Here is a tiny trained network, its code and every weight. The questions are about switching its units off for an input and a class, where a switched-off unit gives its printed mean instead of its output.

import numpy as np


def w(rows, s, z=0):
    codes = np.array(rows[::2]) - 128.0
    scale = np.full(codes.shape[1], s)
    scale[-1] = z or s
    return codes * scale


def f(y):
    return np.maximum(y, 0)


def log_softmax(a):
    a = a - a.max(-1, keepdims=True)
    return a - np.log(np.exp(a).sum(-1, keepdims=True))


def net(x, mask):
    res = np.array(x, float).reshape(1, 5) / 4 @ E
    y = f(res @ A[0][:, :-1].T + A[0][:, -1])
    res = res + np.where(mask, y, B[0][:, -1]) @ B[0][:, :-1]
    return log_softmax(res[-1] @ U[:, :-1].T + U[:, -1])


A, B = {}, {}
E = w([
[132,174,148,122,117,138,106,101],'x0',
[151,115,113,148,136,125,138,131],'x1',
[184,80,114,71,39,206,194,115],'x2',
[167,220,165,110,133,116,197,218],'x3',
[112,117,190,247,16,138,85,163],'x4',
],0.015)
A[0] = w([
[117,161,82,85,202,4,100,110,251],'neuron 0',
[130,233,149,137,135,141,234,241,138],'neuron 1',
[137,105,131,143,19,209,159,142,3],'neuron 2',
[160,223,134,107,102,78,197,241,150],'neuron 3',
[141,186,94,72,106,167,207,129,71],'neuron 4',
[78,130,167,221,126,48,74,190,116],'neuron 5',
[102,145,121,114,224,104,160,95,169],'neuron 6',
[104,85,144,209,139,76,52,145,240],'neuron 7',
[110,99,101,167,46,172,119,129,222],'neuron 8',
[163,104,112,43,131,173,189,72,163],'neuron 9',
[118,111,76,80,81,143,107,53,216],'neuron 10',
[136,131,125,132,88,122,151,114,70],'neuron 11',
[169,98,137,106,58,198,174,107,111],'neuron 12',
[104,172,136,131,127,127,135,193,103],'neuron 13',
[157,127,114,95,209,105,87,132,233],'neuron 14',
[189,93,108,11,138,228,176,97,126],'neuron 15',
[136,85,180,146,38,210,159,152,34],'neuron 16',
[120,172,164,193,160,96,143,209,80],'neuron 17',
],0.012,0.0065)
B[0] = w([
[159,96,125,154,198,113,31,184,240],'neuron 0',
[202,74,186,71,128,108,167,102,252],'neuron 1',
[145,118,139,122,208,95,57,156,195],'neuron 2',
[249,84,242,31,117,138,158,125,246],'neuron 3',
[134,89,167,119,165,136,199,191,196],'neuron 4',
[129,143,163,117,59,176,141,57,210],'neuron 5',
[139,68,151,138,221,109,85,158,209],'neuron 6',
[115,164,105,198,61,135,108,101,207],'neuron 7',
[93,175,131,149,152,143,79,145,197],'neuron 8',
[91,187,87,133,122,128,195,90,221],'neuron 9',
[107,117,49,138,152,130,124,110,191],'neuron 10',
[128,134,139,133,174,150,104,118,142],'neuron 11',
[122,99,78,146,229,78,160,186,202],'neuron 12',
[154,89,117,104,112,135,142,98,169],'neuron 13',
[113,169,113,121,178,100,91,205,204],'neuron 14',
[98,143,86,125,88,152,237,99,243],'neuron 15',
[176,49,136,85,178,61,30,158,198],'neuron 16',
[194,129,151,54,85,159,124,61,192],'neuron 17',
],0.011,0.025)
U = w([
[101,96,42,145,180,82,3,182,215],'0',
[182,58,188,92,197,70,75,192,60],'1',
[65,152,148,233,35,148,70,113,146],'2',
[179,98,154,83,41,133,109,56,96],'3',
[59,112,16,152,124,115,190,112,217],'4',
[140,94,146,92,132,120,255,152,1],'5',
],0.0095,0.0041)

Each question gives the input, the list of numbers given to net, and the class t.
The units are the neurons (one row each of A and B). Each row of codes is followed by its name. A weight is (code - 128) times the scale printed after its matrix; where a second scale follows, it is the last column's (A, B and U).
mask holds one flag per neuron, in row order. A switched-off neuron (its flag False) gives its mean, the last column of its row in B, instead of its output. The means were averaged over made-up inputs and are rounded, as every weight is.
A unit's drop is (log p(t) with every unit on - log p(t) with that unit switched off) / (log p(t) with every unit on - log p(t) with every unit switched off).
The circuit of an input: a set's keep is (log p(t) with only the set's units on - log p(t) with every unit switched off) / (log p(t) with every unit on - log p(t) with every unit switched off). Starting from the 12 units with the biggest drops (on a tie, the unit counted first), units are removed one at a time, each time the one whose removal leaves the highest keep (on an exact tie, the one counted first), for as long as the keep stays at least 0.8.
units of the circuit, in order: the units of the circuit, biggest drop first
top k neurons: the k neurons with the biggest drops, biggest first
drop when u is switched off: that unit's drop, to one decimal
input [-3,6,1,3,-7], class 5: top 4 neurons -> (neuron 15; neuron 9; neuron 16; neuron 2)
input [-1,-1,-4,-1,-8], class 0: units of the circuit, in order -> (neuron 3)
input [-1,6,-8,0,5], class 2: top 2 neurons -> (neuron 7; neuron 3)
input [8,-5,3,4,0], class 5: top 2 neurons -> (neuron 0; neuron 6)
input [1,-3,-7,6,1], class 3: top 2 neurons -> (neuron 5; neuron 17)
input [-7,-8,2,0,-5], class 4: top 2 neurons -> (neuron 3; neuron 1)
input [-3,6,6,0,6], class 0: top 2 neurons -> (neuron 3; neuron 1)
input [3,0,0,-1,-1], class 0: top 3 neurons -> (neuron 3; neuron 15; neuron 1)
input [1,5,-7,5,1], class 3: top 2 neurons -> (neuron 5; neuron 17)
input [1,-6,4,-8,-3], class 4: drop when neuron 13 is switched off -> 0.0
input [-8,6,8,-1,-5], class 4: drop when neuron 3 is switched off -> 0.1
input [-8,4,4,1,-7], class 5: drop when neuron 4 is switched off -> 0.2
